Below are the code and all the weights of a small trained network. Each question names an input and a class and asks about switching units off, where a switched-off unit gives its printed mean instead of its output.

import numpy as np


def w(rows, s, z=0):
    codes = np.array(rows[::2]) - 128.0
    scale = np.full(codes.shape[1], s)
    scale[-1] = z or s
    return codes * scale


def f(y):
    return np.maximum(y, 0)


def log_softmax(a):
    a = a - a.max(-1, keepdims=True)
    return a - np.log(np.exp(a).sum(-1, keepdims=True))


def net(x, mask):
    res = np.array(x, float).reshape(1, 7) / 4 @ E
    y = f(res @ A[0][:, :-1].T + A[0][:, -1])
    res = res + np.where(mask, y, B[0][:, -1]) @ B[0][:, :-1]
    return log_softmax(res[-1] @ U[:, :-1].T + U[:, -1])


A, B = {}, {}
E = w([
[138,59,213,177,154,106,99,133,210,70,179,118],'x0',
[169,181,230,84,184,104,156,160,90,57,80,160],'x1',
[185,84,162,170,73,70,193,141,84,207,132,125],'x2',
[153,140,107,159,169,132,128,131,126,135,130,126],'x3',
[125,133,134,125,118,123,125,139,140,134,126,134],'x4',
[137,142,138,105,114,114,118,138,158,145,129,115],'x5',
[87,120,109,149,143,123,148,248,97,84,82,28],'x6',
],0.011)
A[0] = w([
[132,191,234,91,187,109,188,197,65,41,63,83,142],'neuron 0',
[37,46,41,174,43,162,56,130,169,189,156,51,146],'neuron 1',
[74,109,59,210,134,139,105,109,127,161,178,107,168],'neuron 2',
[107,185,68,104,107,137,141,184,56,136,79,43,95],'neuron 3',
[186,52,206,176,144,65,69,91,186,72,151,105,101],'neuron 4',
[166,191,72,80,99,152,130,76,60,174,109,156,111],'neuron 5',
[216,98,179,131,100,77,211,79,78,223,184,201,81],'neuron 6',
[195,186,222,81,163,120,124,90,82,112,130,240,121],'neuron 7',
[121,38,176,171,152,165,147,221,188,61,161,20,88],'neuron 8',
[42,159,125,46,168,196,58,143,174,116,106,159,110],'neuron 9',
[144,200,55,62,93,131,186,129,97,164,99,180,111],'neuron 10',
[133,220,67,50,124,134,189,141,68,177,44,122,96],'neuron 11',
[226,56,194,114,70,52,185,172,70,211,103,92,89],'neuron 12',
[33,212,99,48,220,187,31,133,168,70,144,144,58],'neuron 13',
[153,66,137,168,80,77,220,245,75,154,112,61,89],'neuron 14',
[200,118,142,100,104,189,106,1,163,195,172,242,5],'neuron 15',
],0.007,0.0033)
B[0] = w([
[213,178,94,89,83,96,223,44,208,203,66,108,247],'neuron 0',
[228,157,87,125,48,92,198,61,183,178,53,115,232],'neuron 1',
[131,157,127,122,125,124,189,56,199,207,105,122,192],'neuron 2',
[37,200,140,116,83,32,99,202,105,40,169,175,199],'neuron 3',
[103,63,198,233,38,83,104,86,127,95,201,230,207],'neuron 4',
[121,121,192,193,85,88,108,105,117,92,168,187,200],'neuron 5',
[100,96,103,133,198,210,93,149,99,97,116,39,211],'neuron 6',
[168,206,75,74,101,93,186,112,174,131,57,114,219],'neuron 7',
[42,147,125,113,131,31,99,175,133,109,205,170,215],'neuron 8',
[144,57,126,117,168,187,95,157,126,154,113,78,204],'neuron 9',
[87,92,191,221,87,124,122,92,123,122,127,170,199],'neuron 10',
[97,102,217,189,74,104,102,82,113,90,180,178,215],'neuron 11',
[187,57,133,166,148,190,72,134,62,96,83,74,212],'neuron 12',
[118,36,169,144,180,224,66,118,101,166,107,38,235],'neuron 13',
[99,95,51,110,179,186,100,207,80,140,129,93,214],'neuron 14',
[75,178,46,1,195,33,112,200,65,87,142,114,230],'neuron 15',
],0.0073,0.014)
U = w([
[214,155,119,126,91,127,211,85,171,175,77,136,58],'0',
[104,110,205,192,99,119,90,119,126,97,190,228,84],'1',
[138,81,128,148,171,250,74,151,105,125,109,69,60],'2',
[73,169,82,83,149,95,112,177,117,95,155,146,255],'3',
],0.015,0.0064)

Each question gives the input, the list of numbers given to net, and the class t.
The units are the neurons (one row each of A and B). Each row of codes is followed by its name. A weight is (code - 128) times the scale printed after its matrix; where a second scale follows, it is the last column's (A, B and U).
mask holds one flag per neuron, in row order. A switched-off neuron (its flag False) gives its mean, the last column of its row in B, instead of its output. The means were averaged over made-up inputs and are rounded, as every weight is.
A unit's drop is (log p(t) with every unit on - log p(t) with that unit switched off) / (log p(t) with every unit on - log p(t) with every unit switched off).
The circuit of an input: a set's keep is (log p(t) with only the set's units on - log p(t) with every unit switched off) / (log p(t) with every unit on - log p(t) with every unit switched off). Starting from the 12 units with the biggest drops (on a tie, the unit counted first), units are removed one at a time, each time the one whose removal leaves the highest keep (on an exact tie, the one counted first), for as long as the keep stays at least 0.8.
circuit, biggest first: the units of the circuit, biggest drop first
most important unit: the unit with the biggest drop
top k neurons: the k neurons with the biggest drops, biggest first
drop when u is switched off: that unit's drop, to one decimal
input [2,-2,4,6,-1,-6,7], class 3: most important unit -> neuron 8
input [-2,-8,-4,5,0,-4,7], class 0: top 3 neurons -> neuron 1; neuron 2; neuron 15
input [-6,1,-7,6,4,1,5], class 2: top 3 neurons -> neuron 13; neuron 9; neuron 4
input [0,3,-3,3,5,-2,3], class 0: top 2 neurons -> neuron 0; neuron 15
input [-7,7,1,-6,-7,0,2], class 0: top 3 neurons -> neuron 0; neuron 7; neuron 4
input [4,-2,-4,2,3,-5,4], class 1: top 4 neurons -> neuron 8; neuron 15; neuron 6; neuron 14
input [7,-8,-2,-2,-3,-2,5], class 0: top 2 neurons -> neuron 1; neuron 2
input [-8,7,-8,3,1,3,-5], class 1: top 2 neurons -> neuron 11; neuron 5
input [8,8,-3,3,6,8,4], class 0: top 2 neurons -> neuron 0; neuron 11
input [-8,6,7,-3,8,-2,4], class 1: top 2 neurons -> neuron 11; neuron 3
input [-5,-3,-4,-1,-6,3,-5], class 1: top 3 neurons -> neuron 5; neuron 0; neuron 10
input [6,3,-1,8,-4,-4,-7], class 3: top 3 neurons -> neuron 15; neuron 7; neuron 11
input [3,3,7,-5,5,-8,-7], class 2: top 2 neurons -> neuron 6; neuron 12
input [7,-4,2,2,-7,7,-8], class 3: circuit, biggest first -> neuron 15
input [-4,-7,8,-1,5,4,-6], class 2: drop when neuron 0 is switched off -> 0.4
input [-2,-4,8,-2,6,2,7], class 2: drop when neuron 12 is switched off -> 1.8
input [1,-5,-2,-8,-3,0,3], class 0: drop when neuron 1 is switched off -> 0.8
